Below is a small trained network, with its code and all its weights. Each question gives an input and a class and asks what happens when units are switched off, that is, made to give their printed mean instead of their output.

import numpy as np


def w(rows, s, z=0):
    codes = np.array(rows[::2]) - 128.0
    scale = np.full(codes.shape[1], s)
    scale[-1] = z or s
    return codes * scale


def norm(h):
    return h / np.sqrt((h * h).mean(-1, keepdims=True) + 1e-5)


def f(y):
    return np.maximum(y, 0)


def log_softmax(a):
    a = a - a.max(-1, keepdims=True)
    return a - np.log(np.exp(a).sum(-1, keepdims=True))


def net(x, mask):
    res = np.array(x, float).reshape(1, 4) / 4 @ E
    u = 0
    for l in range(4):
        y = f(norm(res) @ A[l][:, :-1].T + A[l][:, -1])
        res = res + np.where(mask[u : u + 8], y, B[l][:, -1]) @ B[l][:, :-1]
        u += 8
    return log_softmax(norm(res)[-1] @ U[:, :-1].T + U[:, -1])


A, B = {}, {}
E = w([
[35,91,132,163,227,132,216],'x0',
[60,102,119,197,96,193,105],'x1',
[183,117,221,128,154,177,161],'x2',
[137,107,99,156,70,104,255],'x3',
],0.0059)
A[0] = w([
[192,152,110,145,103,170,153,164],'L0N0',
[133,102,151,89,192,116,45,33],'L0N1',
[179,121,110,179,103,97,81,3],'L0N2',
[112,139,92,116,161,198,59,117],'L0N3',
[122,98,144,254,42,191,73,83],'L0N4',
[68,146,121,168,214,113,105,116],'L0N5',
[136,152,142,81,100,89,72,81],'L0N6',
[107,121,45,147,172,107,59,103],'L0N7',
],0.0069,0.0027)
B[0] = w([
[144,178,117,199,65,154,111,218],'L0N0',
[186,144,211,195,178,125,59,203],'L0N1',
[222,167,110,194,58,148,181,163],'L0N2',
[18,255,236,164,153,200,66,208],'L0N3',
[165,161,81,33,127,214,111,254],'L0N4',
[93,149,139,124,171,111,200,227],'L0N5',
[158,147,61,117,138,120,110,206],'L0N6',
[94,110,184,110,20,83,119,217],'L0N7',
],0.0067,0.0037)
A[1] = w([
[50,68,134,124,145,174,120,114],'L1N0',
[137,111,143,98,199,86,38,45],'L1N1',
[84,147,156,102,27,201,141,191],'L1N2',
[222,141,159,66,171,17,132,47],'L1N3',
[85,71,125,163,122,227,86,8],'L1N4',
[184,183,66,202,134,101,185,22],'L1N5',
[72,173,255,105,91,141,117,110],'L1N6',
[193,17,219,99,143,159,117,121],'L1N7',
],0.0069,0.0016)
B[1] = w([
[207,130,134,60,176,91,143,181],'L1N0',
[20,104,179,67,143,150,111,178],'L1N1',
[129,105,150,114,160,81,159,254],'L1N2',
[52,103,104,18,69,203,139,212],'L1N3',
[107,106,128,90,27,175,137,173],'L1N4',
[146,86,178,183,26,193,101,194],'L1N5',
[131,2,117,162,158,121,105,228],'L1N6',
[190,76,70,164,161,120,35,181],'L1N7',
],0.0083,0.0047)
A[2] = w([
[108,164,86,109,157,56,140,133],'L2N0',
[181,52,135,69,166,135,127,126],'L2N1',
[124,96,112,105,102,4,87,135],'L2N2',
[135,86,141,32,129,126,153,138],'L2N3',
[255,109,173,128,161,132,148,120],'L2N4',
[118,125,167,203,202,109,153,140],'L2N5',
[82,147,101,102,127,105,116,3],'L2N6',
[160,181,192,161,108,75,83,154],'L2N7',
],0.0093,0.0032)
B[2] = w([
[130,126,82,97,123,128,122,163],'L2N0',
[53,100,65,114,99,137,142,245],'L2N1',
[142,2,74,175,191,185,155,195],'L2N2',
[82,159,172,150,102,177,139,255],'L2N3',
[123,107,39,167,181,127,116,231],'L2N4',
[196,175,119,103,164,91,91,214],'L2N5',
[117,90,69,192,50,97,114,146],'L2N6',
[165,148,136,150,175,102,37,191],'L2N7',
],0.0082,0.0043)
A[3] = w([
[175,121,102,247,98,117,182,80],'L3N0',
[117,127,145,100,185,92,169,108],'L3N1',
[139,95,81,162,113,176,42,176],'L3N2',
[124,165,179,192,78,172,241,163],'L3N3',
[115,134,118,105,180,94,152,92],'L3N4',
[51,133,126,99,161,173,165,175],'L3N5',
[140,83,80,141,64,124,157,252],'L3N6',
[83,35,74,125,114,152,115,102],'L3N7',
],0.011,0.0024)
B[3] = w([
[85,120,150,157,148,83,68,202],'L3N0',
[184,128,103,149,4,99,85,161],'L3N1',
[128,136,98,145,121,69,254,254],'L3N2',
[100,131,180,107,117,107,65,206],'L3N3',
[185,139,95,136,121,87,186,155],'L3N4',
[211,213,131,94,87,113,132,219],'L3N5',
[128,141,182,87,243,142,96,244],'L3N6',
[91,96,92,172,90,190,166,244],'L3N7',
],0.0091,0.009)
U = w([
[102,160,158,49,69,186,152,133],'0',
[85,109,198,151,192,71,37,245],'1',
[246,204,83,140,120,49,139,38],'2',
[90,62,64,193,197,134,165,139],'3',
],0.014,0.0013)

Each question gives the input, the list of numbers given to net, and the class t.
The units are the neurons (one row each of A and B). Each row of codes is followed by its name. A weight is (code - 128) times the scale printed after its matrix; where a second scale follows, it is the last column's (A, B and U).
mask holds one flag per neuron, layer by layer. A switched-off neuron (its flag False) gives its mean, the last column of its row in B, instead of its output. The means were averaged over made-up inputs and are rounded, as every weight is.
A unit's drop is (log p(t) with every unit on - log p(t) with that unit switched off) / (log p(t) with every unit on - log p(t) with every unit switched off).
The circuit of an input: a set's keep is (log p(t) with only the set's units on - log p(t) with every unit switched off) / (log p(t) with every unit on - log p(t) with every unit switched off). Starting from the 12 units with the biggest drops (on a tie, the unit counted first), units are removed one at a time, each time the one whose removal leaves the highest keep (on an exact tie, the one counted first), for as long as the keep stays at least 0.8.
units of the circuit, in order: the units of the circuit, biggest drop first
k most important neurons: the k neurons with the biggest drops, biggest first
k most important neurons of layer l: the k neurons of layer l with the biggest drops, biggest first
input [-6,3,5,4], class 2: units of the circuit, in order	[L1N3]
input [-6,2,7,6], class 3: units of the circuit, in order	[L2N4 L3N5]
input [-5,6,-8,-6], class 3: 2 most important neurons	[L1N6 L0N7]
input [-1,-4,-5,-4], class 3: 3 most important neurons	[L0N7 L2N2 L0N3]
input [6,-5,8,-4], class 3: 3 most important neurons	[L1N7 L2N1 L2N4]
input [8,-7,2,6], class 2: 3 most important neurons	[L3N5 L0N4 L1N4]
input [6,8,4,-6], class 0: units of the circuit, in order	[L1N4 L3N5]
input [4,7,7,7], class 0: 3 most important neurons of layer 0	[L0N4 L0N1 L0N2]
input [-3,5,8,-7], class 3: 2 most important neurons	[L1N6 L3N2]
input [4,-4,5,5], class 1: 4 most important neurons of layer 3	[L3N3 L3N0 L3N6 L3N2]
input [5,5,1,6], class 1: 3 most important neurons of layer 3	[L3N3 L3N2 L3N0]
input [1,-3,1,-1], class 0: 3 most important neurons	[L1N3 L3N5 L0N7]
input [-1,3,8,-6], class 3: 3 most important neurons	[L1N6 L3N2 L1N7]
input [2,2,1,1], class 0: most important neuron	[L2N3]
input [-4,-4,5,4], class 3: 2 most important neurons of layer 1	[L1N7 L1N4]
input [4,0,3,2], class 2: 2 most important neurons	[L2N5 L0N1]
input [-3,-8,6,-8], class 0: 3 most important neurons	[L1N3 L1N1 L2N1]
input [-7,6,3,7], class 1: 4 most important neurons of layer 1	[L1N3 L1N2 L1N1 L1N7]
input [-6,-8,-6,5], class 0: 2 most important neurons	[L1N3 L1N6]
input [-2,8,0,7], class 0: units of the circuit, in order	[L0N4]
input [-8,4,-2,-7], class 2: 2 most important neurons of layer 0	[L0N2 L0N6]
input [8,-6,4,7], class 2: 3 most important neurons of layer 3	[L3N5 L3N1 L3N4]
input [7,5,0,1], class 2: 2 most important neurons	[L0N5 L1N3]
